Below are the code and all the weights of a small trained network. Each question names an input and a class and asks about switching units off, where a switched-off unit gives its printed mean instead of its output.

import numpy as np


def w(rows, s, z=0):
    codes = np.array(rows[::2]) - 128.0
    scale = np.full(codes.shape[1], s)
    scale[-1] = z or s
    return codes * scale


def norm(h):
    return h / np.sqrt((h * h).mean(-1, keepdims=True) + 1e-5)


def f(y):
    return y / 2 * (1 + np.tanh(0.7978845608 * (y + 0.044715 * y**3)))


def log_softmax(a):
    a = a - a.max(-1, keepdims=True)
    return a - np.log(np.exp(a).sum(-1, keepdims=True))


def net(x, mask):
    res = np.array(x, float).reshape(1, 7) / 4 @ E
    u = 0
    for l in range(2):
        y = f(norm(res) @ A[l][:, :-1].T + A[l][:, -1])
        res = res + np.where(mask[u : u + 5], y, B[l][:, -1]) @ B[l][:, :-1]
        u += 5
    return log_softmax(norm(res)[-1] @ U[:, :-1].T + U[:, -1])


A, B = {}, {}
E = w([
[122,125,124,129],'x0',
[122,137,138,2],'x1',
[147,90,115,188],'x2',
[35,55,231,178],'x3',
[127,125,125,130],'x4',
[136,128,132,122],'x5',
[122,135,124,136],'x6',
],0.0066)
A[0] = w([
[106,22,203,169,17],'0.n0',
[175,37,80,102,2],'0.n1',
[155,182,1,83,219],'0.n2',
[63,138,208,86,151],'0.n3',
[28,157,177,80,17],'0.n4',
],0.005,0.0048)
B[0] = w([
[67,79,169,127,138],'0.n0',
[255,126,55,86,99],'0.n1',
[224,62,65,144,253],'0.n2',
[65,206,183,85,166],'0.n3',
[178,249,144,98,118],'0.n4',
],0.0054,0.0048)
A[1] = w([
[164,173,91,55,2],'1.n0',
[46,253,174,68,12],'1.n1',
[64,94,160,53,14],'1.n2',
[227,236,73,17,138],'1.n3',
[212,177,21,176,195],'1.n4',
],0.0061,0.0041)
B[1] = w([
[162,44,67,113,130],'1.n0',
[213,183,168,172,144],'1.n1',
[118,219,181,162,127],'1.n2',
[76,2,78,142,234],'1.n3',
[225,145,85,93,253],'1.n4',
],0.0074,0.0057)
U = w([
[207,114,1,135,105],'0',
[80,65,69,144,253],'1',
[12,148,182,150,110],'2',
[73,214,187,48,35],'3',
[217,172,23,205,20],'4',
],0.0079,0.0049)

Each question gives the input, the list of numbers given to net, and the class t.
The units are the neurons (one row each of A and B). Each row of codes is followed by its name. A weight is (code - 128) times the scale printed after its matrix; where a second scale follows, it is the last column's (A, B and U).
mask holds one flag per neuron, layer by layer. A switched-off neuron (its flag False) gives its mean, the last column of its row in B, instead of its output. The means were averaged over made-up inputs and are rounded, as every weight is.
A unit's drop is (log p(t) with every unit on - log p(t) with that unit switched off) / (log p(t) with every unit on - log p(t) with every unit switched off).
The circuit of an input: a set's keep is (log p(t) with only the set's units on - log p(t) with every unit switched off) / (log p(t) with every unit on - log p(t) with every unit switched off). Starting from all 10 units, units are removed one at a time, each time the one whose removal leaves the highest keep (on an exact tie, the one counted first), for as long as the keep stays at least 0.8.
circuit, biggest first: the units of the circuit, biggest drop first
most important unit: the unit with the biggest drop
k most important neurons of layer l: the k neurons of layer l with the biggest drops, biggest first
drop of u: that unit's drop, to one decimal
input [-6,-8,-5,1,1,5,0], class 2: circuit, biggest first : 0.n2; 1.n4
input [2,4,7,1,-4,2,1], class 2: circuit, biggest first : 0.n2; 1.n4; 1.n3
input [4,-4,0,4,1,4,-2], class 2: circuit, biggest first : 0.n2; 1.n3
input [-3,1,-1,7,-8,-3,-5], class 3: circuit, biggest first : 1.n3; 0.n3
input [7,7,2,3,2,-4,-4], class 2: most important unit : 1.n4
input [1,1,8,3,-2,-1,-1], class 2: 2 most important neurons of layer 1 : 1.n4; 1.n3
input [-4,7,0,4,-6,-4,1], class 3: 2 most important neurons of layer 1 : 1.n3; 1.n1
input [0,3,1,2,2,8,-3], class 2: drop of 1.n4 : 0.3
input [3,5,3,3,-6,3,4], class 2: drop of 1.n4 : 0.3
input [-6,-6,-7,3,3,-8,0], class 2: drop of 1.n1 : 0.0
